Here is a tiny trained network, its code and every weight. The questions are about switching its units off for an input and a class, where a switched-off unit gives its printed mean instead of its output.

import numpy as np


def w(rows, s, z=0):
    codes = np.array(rows[::2]) - 128.0
    scale = np.full(codes.shape[1], s)
    scale[-1] = z or s
    return codes * scale


def norm(h):
    return h / np.sqrt((h * h).mean(-1, keepdims=True) + 1e-5)


def f(y):
    return y / 2 * (1 + np.tanh(0.7978845608 * (y + 0.044715 * y**3)))


def log_softmax(a):
    a = a - a.max(-1, keepdims=True)
    return a - np.log(np.exp(a).sum(-1, keepdims=True))


def net(x, mask):
    res = np.array(x, float).reshape(1, 6) / 4 @ E
    u = 0
    for l in range(2):
        y = f(norm(res) @ A[l][:, :-1].T + A[l][:, -1])
        res = res + np.where(mask[u : u + 15], y, B[l][:, -1]) @ B[l][:, :-1]
        u += 15
    return log_softmax(norm(res)[-1] @ U[:, :-1].T + U[:, -1])


A, B = {}, {}
E = w([
[132,137,129,131,129,139],'x0',
[52,217,87,132,203,45],'x1',
[58,143,124,107,80,161],'x2',
[156,143,2,53,148,181],'x3',
[201,178,125,90,37,51],'x4',
[131,124,86,186,110,126],'x5',
],0.0082)
A[0] = w([
[122,103,65,199,92,111,2],'L0N1',
[39,127,113,100,58,143,94],'L0N2',
[154,155,109,87,106,116,76],'L0N3',
[153,251,120,121,172,165,87],'L0N4',
[130,90,69,79,135,121,45],'L0N5',
[172,99,125,117,180,97,16],'L0N6',
[155,94,154,138,105,153,125],'L0N7',
[128,120,186,24,167,125,98],'L0N8',
[149,104,134,98,106,159,90],'L0N9',
[181,135,140,134,186,128,33],'L0N10',
[75,117,132,141,148,57,133],'L0N11',
[153,142,124,113,112,103,55],'L0N12',
[145,158,96,168,111,160,72],'L0N13',
[178,98,115,146,168,84,64],'L0N14',
[114,105,116,119,172,167,98],'L0N15',
],0.014,0.0038)
B[0] = w([
[86,149,62,195,79,155,148],'L0N1',
[254,170,150,158,225,119,251],'L0N2',
[97,150,105,74,104,153,200],'L0N3',
[161,79,110,116,123,69,206],'L0N4',
[150,125,84,81,128,121,208],'L0N5',
[182,161,141,146,158,134,145],'L0N6',
[152,78,120,103,132,46,253],'L0N7',
[118,141,41,246,82,139,225],'L0N8',
[171,96,114,120,132,81,218],'L0N9',
[146,172,157,117,160,159,149],'L0N10',
[152,61,123,102,112,71,238],'L0N11',
[119,155,122,96,122,159,146],'L0N12',
[135,116,89,142,114,118,143],'L0N13',
[184,180,138,144,174,153,170],'L0N14',
[79,96,138,98,141,144,224],'L0N15',
],0.021,0.0035)
A[1] = w([
[72,90,149,147,182,180,11],'L1N1',
[201,200,156,153,189,171,55],'L1N2',
[120,138,50,247,88,137,40],'L1N3',
[170,84,158,124,84,182,1],'L1N4',
[78,178,131,114,152,69,57],'L1N5',
[175,137,95,149,89,97,119],'L1N6',
[107,79,139,100,156,125,117],'L1N7',
[123,245,182,80,15,125,122],'L1N8',
[97,151,202,137,69,89,151],'L1N9',
[80,119,128,104,83,126,229],'L1N10',
[119,148,212,176,139,114,178],'L1N11',
[135,134,98,62,163,147,142],'L1N12',
[162,150,129,68,101,81,167],'L1N13',
[193,78,144,139,65,212,38],'L1N14',
[68,205,92,138,177,53,72],'L1N15',
],0.015,0.002)
B[1] = w([
[84,141,160,131,214,154,171],'L1N1',
[152,195,156,189,134,105,217],'L1N2',
[84,124,175,122,44,198,200],'L1N3',
[111,164,160,69,123,99,146],'L1N4',
[142,135,168,88,110,120,133],'L1N5',
[88,100,165,141,161,134,254],'L1N6',
[98,102,134,176,119,121,180],'L1N7',
[70,114,168,121,252,177,175],'L1N8',
[163,147,31,95,102,183,170],'L1N9',
[165,121,112,159,162,113,145],'L1N10',
[171,166,42,111,100,181,187],'L1N11',
[161,142,113,157,82,153,206],'L1N12',
[89,93,131,191,136,136,246],'L1N13',
[131,203,178,64,127,87,175],'L1N14',
[152,158,213,59,94,135,160],'L1N15',
],0.026,0.0069)
U = w([
[141,97,176,43,109,7,135],'0',
[189,230,171,135,161,121,111],'1',
[130,104,141,143,126,136,254],'2',
[74,112,149,101,213,164,87],'3',
[158,134,37,90,92,155,107],'4',
[79,167,183,113,50,162,105],'5',
[71,163,98,163,120,68,44],'6',
],0.018,0.012)

Each question gives the input, the list of numbers given to net, and the class t.
The units are the neurons (one row each of A and B). Each row of codes is followed by its name. A weight is (code - 128) times the scale printed after its matrix; where a second scale follows, it is the last column's (A, B and U).
mask holds one flag per neuron, layer by layer. A switched-off neuron (its flag False) gives its mean, the last column of its row in B, instead of its output. The means were averaged over made-up inputs and are rounded, as every weight is.
A unit's drop is (log p(t) with every unit on - log p(t) with that unit switched off) / (log p(t) with every unit on - log p(t) with every unit switched off).
The circuit of an input: a set's keep is (log p(t) with only the set's units on - log p(t) with every unit switched off) / (log p(t) with every unit on - log p(t) with every unit switched off). Starting from the 12 units with the biggest drops (on a tie, the unit counted first), units are removed one at a time, each time the one whose removal leaves the highest keep (on an exact tie, the one counted first), for as long as the keep stays at least 0.8.
units of the circuit, in order: the units of the circuit, biggest drop first
k most important neurons: the k neurons with the biggest drops, biggest first
top k neurons in layer l: the k neurons of layer l with the biggest drops, biggest first
input [-2,-3,8,8,0,4], class 1: units of the circuit, in order	L0N2
input [-1,-3,-3,-7,-2,8], class 5: 2 most important neurons	L0N1, L1N3
input [2,4,-6,-4,6,7], class 5: units of the circuit, in order	L0N1, L1N3
input [-5,-5,-5,-8,-2,4], class 4: top 2 neurons in layer 1	L1N11, L1N9
input [1,5,-6,-3,2,7], class 5: 2 most important neurons	L0N1, L0N2
input [3,4,5,-2,-2,2], class 1: 2 most important neurons	L0N2, L0N7
input [1,7,-7,8,-2,-7], class 4: top 3 neurons in layer 0	L0N2, L0N4, L0N5
input [8,2,-5,4,5,-2], class 2: 4 most important neurons	L1N13, L0N2, L0N4, L1N14
input [-2,8,-3,7,8,-7], class 0: top 2 neurons in layer 1	L1N15, L1N3
input [-7,8,5,6,5,5], class 0: units of the circuit, in order	L1N15, L0N4
input [-2,-3,-8,-8,-5,-4], class 1: units of the circuit, in order	L0N14, L1N13
input [-2,3,-4,-6,7,6], class 3: 4 most important neurons	L1N8, L0N2, L0N8, L0N12
input [2,2,-4,-4,1,-7], class 5: units of the circuit, in order	L0N8, L1N3
input [5,-7,2,-5,2,8], class 5: units of the circuit, in order	L1N3
input [-6,5,-5,7,-6,-3], class 4: 3 most important neurons	L0N5, L0N4, L1N12
input [3,-7,-5,-1,-6,8], class 5: 2 most important neurons	L0N1, L0N11
input [0,-2,-4,0,6,2], class 3: 2 most important neurons	L1N8, L0N2
input [-6,4,-4,-3,7,-2], class 3: 2 most important neurons	L1N8, L0N2
input [5,6,8,0,-3,-7], class 1: top 2 neurons in layer 0	L0N2, L0N7
input [4,-5,0,3,2,8], class 5: top neuron in layer 1	L1N3
input [-3,-5,4,-8,-7,-2], class 4: 3 most important neurons	L1N11, L1N9, L1N6
input [0,-2,-4,7,-4,-8], class 5: units of the circuit, in order	L0N8, L1N3
